Below are the code and all the weights of a small trained network. Each question names an input and a class and asks about switching units off, where a switched-off unit gives its printed mean instead of its output.

import numpy as np


def w(rows, s, z=0):
    codes = np.array(rows[::2]) - 128.0
    scale = np.full(codes.shape[1], s)
    scale[-1] = z or s
    return codes * scale


def f(y):
    return y / 2 * (1 + np.tanh(0.7978845608 * (y + 0.044715 * y**3)))


def log_softmax(a):
    a = a - a.max(-1, keepdims=True)
    return a - np.log(np.exp(a).sum(-1, keepdims=True))


def net(x, mask):
    res = np.array(x, float).reshape(1, 7) / 4 @ E
    y = f(res @ A[0][:, :-1].T + A[0][:, -1])
    res = res + np.where(mask, y, B[0][:, -1]) @ B[0][:, :-1]
    return log_softmax(res[-1] @ U[:, :-1].T + U[:, -1])


A, B = {}, {}
E = w([
[153,147,82,72,144,221,189,193],'x0',
[153,2,163,149,96,104,78,185],'x1',
[164,143,74,60,208,54,138,104],'x2',
[235,172,77,131,51,60,109,119],'x3',
[36,131,88,85,74,166,127,103],'x4',
[84,135,180,119,27,88,113,155],'x5',
[151,132,131,82,164,142,20,76],'x6',
],0.01)
A[0] = w([
[102,211,49,29,144,203,104,80,181],'neuron 0',
[55,124,182,112,109,182,84,202,161],'neuron 1',
[66,46,153,130,146,225,141,203,148],'neuron 2',
[65,179,124,112,167,174,180,188,190],'neuron 3',
[104,151,148,144,80,85,87,127,2],'neuron 4',
[192,101,80,126,55,86,124,250,138],'neuron 5',
[185,97,134,135,91,123,70,129,87],'neuron 6',
[162,157,153,106,161,144,126,88,94],'neuron 7',
[29,162,80,99,171,146,231,158,139],'neuron 8',
[101,165,134,223,159,163,135,121,130],'neuron 9',
[83,197,174,168,85,149,155,123,79],'neuron 10',
[45,85,176,71,50,68,92,129,127],'neuron 11',
[112,118,140,102,68,167,127,99,81],'neuron 12',
[65,92,80,159,70,162,151,72,75],'neuron 13',
[76,54,127,153,161,184,129,211,154],'neuron 14',
[142,136,63,119,80,160,145,97,184],'neuron 15',
[55,99,194,105,79,188,100,183,170],'neuron 16',
[69,88,86,129,70,109,119,88,169],'neuron 17',
[88,98,116,166,109,105,112,126,202],'neuron 18',
[173,79,136,98,176,156,106,74,160],'neuron 19',
[216,39,105,44,166,108,105,107,120],'neuron 20',
[161,157,170,131,91,109,149,119,52],'neuron 21',
[140,199,102,16,119,186,124,80,116],'neuron 22',
],0.012,0.0088)
B[0] = w([
[73,194,61,93,100,129,139,112,254],'neuron 0',
[204,87,117,64,129,93,167,70,220],'neuron 1',
[102,39,190,72,94,73,121,22,239],'neuron 2',
[147,79,122,107,129,120,169,107,214],'neuron 3',
[97,110,156,144,119,102,152,131,157],'neuron 4',
[123,175,119,139,56,180,175,162,226],'neuron 5',
[139,159,94,130,155,127,174,137,187],'neuron 6',
[84,117,127,106,112,118,106,105,154],'neuron 7',
[167,106,88,111,137,94,249,135,225],'neuron 8',
[101,138,122,115,99,121,143,97,159],'neuron 9',
[150,129,92,90,164,118,122,132,177],'neuron 10',
[87,87,210,182,34,110,112,96,243],'neuron 11',
[166,111,160,94,117,175,76,106,155],'neuron 12',
[100,147,151,213,89,160,107,167,172],'neuron 13',
[102,84,171,78,110,134,130,42,220],'neuron 14',
[102,149,120,147,113,117,116,127,183],'neuron 15',
[192,64,150,49,126,184,102,65,241],'neuron 16',
[89,126,158,182,126,147,100,139,198],'neuron 17',
[93,143,135,138,115,189,110,103,196],'neuron 18',
[101,125,104,85,145,110,101,92,198],'neuron 19',
[133,123,59,130,210,160,106,162,231],'neuron 20',
[131,106,169,146,121,139,141,136,140],'neuron 21',
[67,164,85,65,125,161,102,130,211],'neuron 22',
],0.015)
U = w([
[93,109,234,155,40,116,122,77,212],'0',
[155,127,67,109,191,137,190,109,150],'1',
[130,159,126,212,105,125,209,162,71],'2',
[152,69,140,161,254,107,36,102,88],'3',
[239,163,105,197,138,161,132,184,2],'4',
[70,205,70,162,124,166,105,137,152],'5',
],0.013,0.0059)

Each question gives the input, the list of numbers given to net, and the class t.
The units are the neurons (one row each of A and B). Each row of codes is followed by its name. A weight is (code - 128) times the scale printed after its matrix; where a second scale follows, it is the last column's (A, B and U).
mask holds one flag per neuron, in row order. A switched-off neuron (its flag False) gives its mean, the last column of its row in B, instead of its output. The means were averaged over made-up inputs and are rounded, as every weight is.
A unit's drop is (log p(t) with every unit on - log p(t) with that unit switched off) / (log p(t) with every unit on - log p(t) with every unit switched off).
The circuit of an input: a set's keep is (log p(t) with only the set's units on - log p(t) with every unit switched off) / (log p(t) with every unit on - log p(t) with every unit switched off). Starting from the 12 units with the biggest drops (on a tie, the unit counted first), units are removed one at a time, each time the one whose removal leaves the highest keep (on an exact tie, the one counted first), for as long as the keep stays at least 0.8.
units of the circuit, in order: the units of the circuit, biggest drop first
k most important neurons: the k neurons with the biggest drops, biggest first
drop of u: that unit's drop, to one decimal
input [7,-7,-6,3,0,-2,-1], class 1: units of the circuit, in order -> [neuron 8]
input [0,-4,-8,7,-5,5,3], class 2: units of the circuit, in order -> [neuron 2; neuron 14; neuron 16]
input [4,8,1,-1,-6,-2,4], class 1: 4 most important neurons -> [neuron 5; neuron 11; neuron 6; neuron 17]
input [-2,-8,-2,-7,-2,-6,6], class 1: 2 most important neurons -> [neuron 8; neuron 3]
input [-1,-2,3,0,7,-3,-7], class 1: 4 most important neurons -> [neuron 8; neuron 11; neuron 5; neuron 3]
input [-5,3,5,4,-2,-7,-4], class 1: 3 most important neurons -> [neuron 11; neuron 2; neuron 17]
input [-2,-6,-2,4,-3,-2,-6], class 1: 2 most important neurons -> [neuron 11; neuron 13]
input [6,-2,6,-1,-6,5,-6], class 2: 2 most important neurons -> [neuron 16; neuron 1]
input [-4,-8,-6,-8,5,-7,-5], class 1: 2 most important neurons -> [neuron 8; neuron 11]
input [1,1,-1,1,-2,-8,-1], class 3: 2 most important neurons -> [neuron 8; neuron 5]
input [-5,5,-4,8,-3,0,4], class 2: 2 most important neurons -> [neuron 6; neuron 2]
input [5,-8,4,6,6,-2,-1], class 5: 2 most important neurons -> [neuron 0; neuron 22]
input [-4,-7,6,-6,-8,8,0], class 2: 2 most important neurons -> [neuron 2; neuron 16]
input [2,-8,-7,-2,-4,-2,6], class 5: units of the circuit, in order -> [neuron 0]
input [8,8,7,-6,-4,3,5], class 3: drop of neuron 20 -> 0.5
input [-6,5,2,1,-6,2,3], class 5: drop of neuron 1 -> 0.1
input [5,2,4,-2,-5,3,5], class 1: drop of neuron 11 -> 0.7
